Below are the code and all the weights of a small trained network. Each question names an input and a target symbol and asks about switching units off, where a switched-off unit gives its printed mean instead of its output.

import numpy as np


def w(rows, s, z=0):
    codes = np.array(rows[::2]) - 128.0
    scale = np.full(codes.shape[1], s)
    scale[-1] = z or s
    return codes * scale


def norm(h):
    return h / np.sqrt((h * h).mean(-1, keepdims=True) + 1e-5)


def f(y):
    return np.maximum(y, 0)


def softmax(a):
    e = np.exp(a - a.max(-1, keepdims=True))
    return e / e.sum(-1, keepdims=True)


def log_softmax(a):
    a = a - a.max(-1, keepdims=True)
    return a - np.log(np.exp(a).sum(-1, keepdims=True))


def net(x, mask):
    ids = ['ΘΞαβγετψ'.index(c) for c in x.split()]
    T = len(ids)
    res = E[ids] + P[:T]
    u = 0
    for l in range(2):
        q, k, v = (norm(res) @ M[l].T for M in (Q, K, V))
        z = softmax(np.where(np.tri(T) > 0, q @ k.T / 4**0.5, -1e9)) @ v
        res = res + np.where(mask[u], z, O[l][:, -1]) @ O[l][:, :-1]
        u += 1
        y = f(norm(res) @ A[l][:, :-1].T + A[l][:, -1])
        res = res + np.where(mask[u : u + 8], y, B[l][:, -1]) @ B[l][:, :-1]
        u += 8
    return log_softmax(norm(res)[-1] @ U[:, :-1].T + U[:, -1])


Q, K, V, O, A, B = {}, {}, {}, {}, {}, {}
E = w([
[151,160,163,137,118,177,237,114,101,79],'Θ',
[148,188,103,169,154,89,234,107,93,130],'Ξ',
[176,206,231,189,172,88,172,125,118,144],'α',
[125,74,146,155,96,48,160,183,93,59],'β',
[51,81,117,138,72,121,114,50,165,158],'γ',
[201,138,194,130,119,161,126,225,121,193],'ε',
[197,123,177,132,116,92,247,139,119,196],'τ',
[129,178,148,206,128,136,204,185,106,187],'ψ',
],0.0013)
P = w([
[34,183,145,43,10,149,166,172,213,114],'0',
[69,151,170,120,29,147,169,144,181,135],'1',
[140,152,157,168,50,148,147,117,172,152],'2',
[156,153,144,167,74,158,136,119,154,124],'3',
[164,152,142,162,94,158,130,120,138,107],'4',
[168,152,140,155,110,160,127,129,121,104],'5',
[168,151,139,147,122,154,125,136,106,102],'6',
[164,156,135,140,134,155,123,140,93,97],'7',
[166,160,135,134,142,149,124,145,80,102],'8',
[163,165,136,126,151,146,120,152,71,105],'9',
[162,165,145,121,163,143,125,158,56,107],'10',
],0.0012)
Q[0] = w([
[97,105,184,70,119,77,150,167,136,67],'L0H0',
[112,121,172,173,47,96,129,103,104,116],'L0H0',
[71,139,209,177,13,138,138,60,66,151],'L0H0',
[253,156,109,189,152,111,158,141,173,169],'L0H0',
],0.0021)
K[0] = w([
[136,88,100,65,83,51,98,163,126,31],'L0H0',
[34,101,95,79,52,102,86,90,200,139],'L0H0',
[8,138,96,36,73,160,77,91,229,193],'L0H0',
[200,75,83,250,174,218,130,92,8,119],'L0H0',
],0.0018)
V[0] = w([
[144,196,140,122,132,173,118,75,147,190],'L0H0',
[85,45,100,138,104,100,6,46,141,117],'L0H0',
[95,141,133,12,138,169,168,144,154,80],'L0H0',
[82,95,70,138,120,175,75,9,161,224],'L0H0',
],0.0016)
O[0] = w([
[96,108,92,91,152,122,181,204,150,75,216],'L0H0',
[154,135,141,98,195,162,135,138,1,126,43],'L0H0',
[188,76,127,160,131,135,87,127,139,48,173],'L0H0',
[135,123,152,77,212,90,167,227,47,88,255],'L0H0',
],0.0019,0.0004)
A[0] = w([
[129,121,123,167,99,133,124,98,212,196,27],'L0N0',
[105,110,137,101,112,117,165,151,143,107,121],'L0N1',
[125,118,154,141,85,133,130,123,75,98,57],'L0N2',
[149,155,121,62,254,170,136,158,101,120,156],'L0N3',
[130,103,98,146,91,132,111,87,72,96,120],'L0N4',
[84,139,132,138,66,145,168,99,196,158,212],'L0N5',
[81,141,160,87,133,86,148,136,100,121,151],'L0N6',
[216,124,145,130,85,146,112,120,88,92,2],'L0N7',
],0.0023,0.00068)
B[0] = w([
[8,60,55,58,104,168,130,165,155,38,183],'L0N0',
[164,171,99,153,151,159,141,96,120,126,171],'L0N1',
[98,144,108,160,163,123,127,98,180,195,187],'L0N2',
[155,111,169,149,149,48,81,145,42,214,163],'L0N3',
[108,104,172,123,190,115,131,163,141,221,183],'L0N4',
[214,176,156,175,230,103,98,133,120,176,254],'L0N5',
[160,56,93,162,173,169,131,119,156,140,181],'L0N6',
[32,213,122,154,135,121,146,95,161,209,160],'L0N7',
],0.0016,0.0025)
Q[1] = w([
[191,167,120,85,59,110,149,179,84,36],'L1H0',
[255,184,99,92,25,128,151,168,163,1],'L1H0',
[50,52,91,59,131,130,67,95,71,108],'L1H0',
[138,87,46,9,56,108,43,103,136,24],'L1H0',
],0.0049)
K[1] = w([
[111,141,96,116,100,145,112,85,209,110],'L1H0',
[112,122,105,151,118,144,112,102,255,121],'L1H0',
[159,181,133,115,73,109,157,167,119,96],'L1H0',
[140,169,128,164,54,127,135,144,221,89],'L1H0',
],0.0075)
V[1] = w([
[74,79,118,87,137,68,168,32,193,104],'L1H0',
[191,101,153,174,202,19,79,124,69,122],'L1H0',
[249,168,166,78,130,93,120,91,158,167],'L1H0',
[68,162,109,119,82,57,199,78,87,57],'L1H0',
],0.0019)
O[1] = w([
[105,112,119,82,184,86,151,73,87,119,203],'L1H0',
[122,183,153,134,104,80,126,93,217,73,100],'L1H0',
[252,125,155,107,140,114,184,125,146,114,76],'L1H0',
[125,120,82,218,119,98,138,64,96,126,8],'L1H0',
],0.0028,0.0013)
A[1] = w([
[133,6,87,98,95,137,154,181,73,35,153],'L1N0',
[158,33,36,111,119,175,113,98,38,142,103],'L1N1',
[95,69,82,113,122,205,144,67,178,145,197],'L1N2',
[72,79,127,138,133,173,94,91,186,178,7],'L1N3',
[218,142,192,77,36,164,94,202,133,57,29],'L1N4',
[130,85,15,94,79,244,166,110,2,185,36],'L1N5',
[168,123,67,207,151,120,159,86,55,183,39],'L1N6',
[194,121,123,125,129,161,173,145,51,182,166],'L1N7',
],0.0024,0.0011)
B[1] = w([
[126,149,128,195,93,171,88,2,103,133,170],'L1N0',
[181,148,218,146,127,207,179,124,61,146,195],'L1N1',
[74,111,126,114,131,90,117,148,56,145,251],'L1N2',
[182,159,117,138,102,146,149,116,160,90,229],'L1N3',
[143,120,100,83,141,131,99,74,91,40,160],'L1N4',
[233,190,167,136,191,125,120,111,126,60,233],'L1N5',
[156,168,118,64,147,137,133,155,151,71,206],'L1N6',
[126,87,90,139,96,125,94,89,121,118,253],'L1N7',
],0.004,0.0014)
U = w([
[197,146,159,141,138,167,149,85,54,81,201],'Θ',
[157,168,72,85,160,85,155,168,137,53,3],'Ξ',
[159,162,185,142,169,115,113,123,253,150,182],'α',
[61,130,95,206,75,106,100,46,128,122,167],'β',
[30,104,152,71,168,117,133,159,79,169,128],'γ',
[121,92,116,73,82,172,59,142,149,100,67],'ε',
[166,45,95,110,109,86,167,113,135,191,94],'τ',
[111,126,95,177,91,192,132,209,137,173,122],'ψ',
],0.007,0.0011)

Each question gives the input, a string of symbols that net reads in full, and the target symbol t.
The units are the heads (4 rows each of Q, K, V and O) and the neurons (one row each of A and B). Each row of codes is followed by its name. A weight is (code - 128) times the scale printed after its matrix; where a second scale follows, it is the last column's (O, A, B and U).
mask holds one flag per unit, layer by layer, with each layer's heads first. A switched-off unit (its flag False) gives its mean, the last column of its rows in O or B, instead of its output. The means were averaged over made-up inputs and are rounded, as every weight is.
A unit's drop is (log p(t) with every unit on - log p(t) with that unit switched off) / (log p(t) with every unit on - log p(t) with every unit switched off).
The circuit of an input: a set's keep is (log p(t) with only the set's units on - log p(t) with every unit switched off) / (log p(t) with every unit on - log p(t) with every unit switched off). Starting from the 12 units with the biggest drops (on a tie, the unit counted first), units are removed one at a time, each time the one whose removal leaves the highest keep (on an exact tie, the one counted first), for as long as the keep stays at least 0.8.
circuit, biggest first: the units of the circuit, biggest drop first
unit that matters most: the unit with the biggest drop
top k neurons: the k neurons with the biggest drops, biggest first
k most important neurons of layer l: the k neurons of layer l with the biggest drops, biggest first
input β β Ξ, target Ξ: top 3 neurons : [L1N6 L0N0 L0N5]
input β α γ β, target Ξ: top 4 neurons : [L1N6 L0N7 L0N0 L0N5]
input β γ ψ β γ α γ ψ ψ β β, target α: top 4 neurons : [L0N2 L0N0 L0N7 L1N2]
input β γ τ Θ γ, target τ: top 3 neurons : [L0N5 L0N0 L1N5]
input γ α β γ, target α: top 2 neurons : [L0N5 L1N7]
input ψ γ β γ β γ β β γ β, target γ: circuit, biggest first : [L1N5 L1N3]
input τ ψ β β, target β: circuit, biggest first : [L0H0]
input ψ β β γ γ γ ε β Θ ε γ, target ε: circuit, biggest first : [L1H0 L0N5 L1N4 L1N5]
input γ Ξ Θ γ, target Ξ: top 3 neurons : [L0N0 L0N5 L1N6]
input τ γ γ β, target β: circuit, biggest first : [L1N0 L1N5]
input Ξ Ξ τ τ β β γ Θ β β β, target α: top 2 neurons : [L1N2 L1N7]
input γ ε α α Θ β γ γ ψ ψ ψ, target α: circuit, biggest first : [L0H0 L1H0 L0N0]
input ψ β γ, target Θ: circuit, biggest first : [L1H0 L0H0 L1N5]
input τ β Θ ψ ψ γ β β γ, target β: 3 most important neurons of layer 0 : [L0N0 L0N3 L0N7]
input Θ α ψ Θ γ ψ, target Ξ: top 3 neurons : [L0N5 L0N0 L1N6]
input Ξ β β Θ γ β ψ β γ, target β: 3 most important neurons of layer 1 : [L1N2 L1N3 L1N5]
input γ ψ α ψ ψ γ α ψ, target γ: top neuron : [L0N0]
input Θ α β ψ γ β γ ε γ γ, target γ: top 3 neurons : [L0N5 L0N0 L0N4]
input ε Ξ γ ψ ψ β γ, target ψ: top 2 neurons : [L0N0 L0N5]
input γ ψ β β, target Ξ: unit that matters most : L1N6
input γ α γ β β Ξ γ γ β γ γ, target γ: top 4 neurons : [L0N5 L1N5 L0N3 L1N3]
input β γ γ β γ τ β γ, target τ: 3 most important neurons of layer 0 : [L0N5 L0N2 L0N7]
input τ γ γ ψ, target ψ: 4 most important neurons of layer 1 : [L1N5 L1N2 L1N7 L1N1]
input γ α γ β γ ε Ξ γ, target ε: 3 most important neurons of layer 0 : [L0N3 L0N5 L0N6]
